Here is a tiny trained network, its code and every weight. The questions are about switching its units off for an input and a class, where a switched-off unit gives its printed mean instead of its output.

import numpy as np


def w(rows, s, z=0):
    codes = np.array(rows[::2]) - 128.0
    scale = np.full(codes.shape[1], s)
    scale[-1] = z or s
    return codes * scale


def f(y):
    return np.maximum(y, 0)


def log_softmax(a):
    a = a - a.max(-1, keepdims=True)
    return a - np.log(np.exp(a).sum(-1, keepdims=True))


def net(x, mask):
    res = np.array(x, float).reshape(1, 4) / 4 @ E
    y = f(res @ A[0][:, :-1].T + A[0][:, -1])
    res = res + np.where(mask, y, B[0][:, -1]) @ B[0][:, :-1]
    return log_softmax(res[-1] @ U[:, :-1].T + U[:, -1])


A, B = {}, {}
E = w([
[107,167,173,2,172],'x0',
[177,37,50,105,216],'x1',
[242,116,151,77,62],'x2',
[159,140,144,145,153],'x3',
],0.0086)
A[0] = w([
[207,170,102,87,92,69],'N1',
[150,198,179,152,113,110],'N2',
[144,174,133,34,163,101],'N3',
[167,43,77,95,199,154],'N4',
[119,157,130,32,176,124],'N5',
[191,102,160,104,83,73],'N6',
[125,186,194,145,64,165],'N7',
[126,199,177,119,84,79],'N8',
[100,237,185,150,74,148],'N9',
[127,184,111,76,146,106],'N10',
[166,18,52,83,203,193],'N11',
[168,84,57,185,61,135],'N12',
[42,149,125,160,203,85],'N13',
[136,132,166,113,151,118],'N14',
[62,160,192,164,116,136],'N15',
[9,177,113,203,247,150],'N16',
[113,98,60,122,237,62],'N17',
[120,104,175,55,142,97],'N18',
[255,134,154,94,60,35],'N19',
[65,195,153,150,252,2],'N20',
[155,70,106,254,121,149],'N21',
[149,103,74,214,87,124],'N22',
[169,132,107,176,114,154],'N23',
[111,189,142,57,166,88],'N24',
[162,140,100,212,60,150],'N25',
[167,154,118,106,111,54],'N26',
[171,107,155,64,36,130],'N27',
[159,212,97,61,217,184],'N28',
[216,81,163,70,52,48],'N29',
[84,173,104,113,95,242],'N30',
],0.0089,0.00088)
B[0] = w([
[126,234,64,79,117,187],'N1',
[180,80,136,112,103,181],'N2',
[62,184,163,156,192,203],'N3',
[199,39,200,142,57,229],'N4',
[57,116,168,178,148,203],'N5',
[134,168,53,118,143,185],'N6',
[162,37,168,98,53,206],'N7',
[118,99,169,158,76,196],'N8',
[185,78,219,140,71,226],'N9',
[53,169,148,188,172,170],'N10',
[191,40,233,144,68,254],'N11',
[63,177,159,203,186,198],'N12',
[143,177,1,42,95,198],'N13',
[99,143,138,139,158,151],'N14',
[208,74,129,97,43,192],'N15',
[222,124,24,93,149,241],'N16',
[167,101,145,93,70,210],'N17',
[75,152,163,197,196,183],'N18',
[140,170,57,50,158,226],'N19',
[146,186,92,79,169,200],'N20',
[69,153,162,166,169,214],'N21',
[73,184,148,199,179,195],'N22',
[79,155,142,122,150,165],'N23',
[87,162,170,213,205,194],'N24',
[72,169,168,182,176,191],'N25',
[123,134,91,85,136,156],'N26',
[127,141,66,136,89,206],'N27',
[83,131,177,155,142,199],'N28',
[142,179,34,98,147,219],'N29',
[161,101,131,130,140,169],'N30',
],0.0061,0.009)
U = w([
[188,72,193,142,76,254],'0',
[12,175,162,186,194,79],'1',
[166,168,8,101,136,34],'2',
],0.013,0.00089)

Each question gives the input, the list of numbers given to net, and the class t.
The units are the neurons (one row each of A and B). Each row of codes is followed by its name. A weight is (code - 128) times the scale printed after its matrix; where a second scale follows, it is the last column's (A, B and U).
mask holds one flag per neuron, in row order. A switched-off neuron (its flag False) gives its mean, the last column of its row in B, instead of its output. The means were averaged over made-up inputs and are rounded, as every weight is.
A unit's drop is (log p(t) with every unit on - log p(t) with that unit switched off) / (log p(t) with every unit on - log p(t) with every unit switched off).
The circuit of an input: a set's keep is (log p(t) with only the set's units on - log p(t) with every unit switched off) / (log p(t) with every unit on - log p(t) with every unit switched off). Starting from the 12 units with the biggest drops (on a tie, the unit counted first), units are removed one at a time, each time the one whose removal leaves the highest keep (on an exact tie, the one counted first), for as long as the keep stays at least 0.8.
circuit, biggest first: the units of the circuit, biggest drop first
most important unit: the unit with the biggest drop
top k neurons: the k neurons with the biggest drops, biggest first
drop of u: that unit's drop, to one decimal
input [4,5,-8,3], class 2: circuit, biggest first : (N16)
input [4,-6,-6,-8], class 0: circuit, biggest first : (N9 N15)
input [-5,8,-6,-1], class 0: top 2 neurons : (N11 N4)
input [5,-5,-6,-4], class 2: top 2 neurons : (N16 N13)
input [7,7,-7,1], class 0: top 3 neurons : (N11 N4 N17)
input [-1,-7,8,-2], class 2: top 3 neurons : (N19 N29 N11)
input [6,-4,-7,-7], class 2: top 3 neurons : (N16 N13 N15)
input [7,6,0,-4], class 1: top 3 neurons : (N3 N5 N18)
input [-4,6,8,8], class 2: top 2 neurons : (N19 N29)
input [6,6,-3,-8], class 0: top 3 neurons : (N11 N4 N17)
input [-2,5,7,7], class 2: top 2 neurons : (N19 N29)
input [-3,6,-8,8], class 2: drop of N16 : 0.6
input [-5,4,-7,-3], class 2: drop of N13 : 0.3
input [0,-6,-5,-7], class 0: most important unit : N9
input [-1,4,-3,-4], class 0: drop of N11 : 0.2
input [-2,1,1,7], class 1: drop of N16 : 0.2
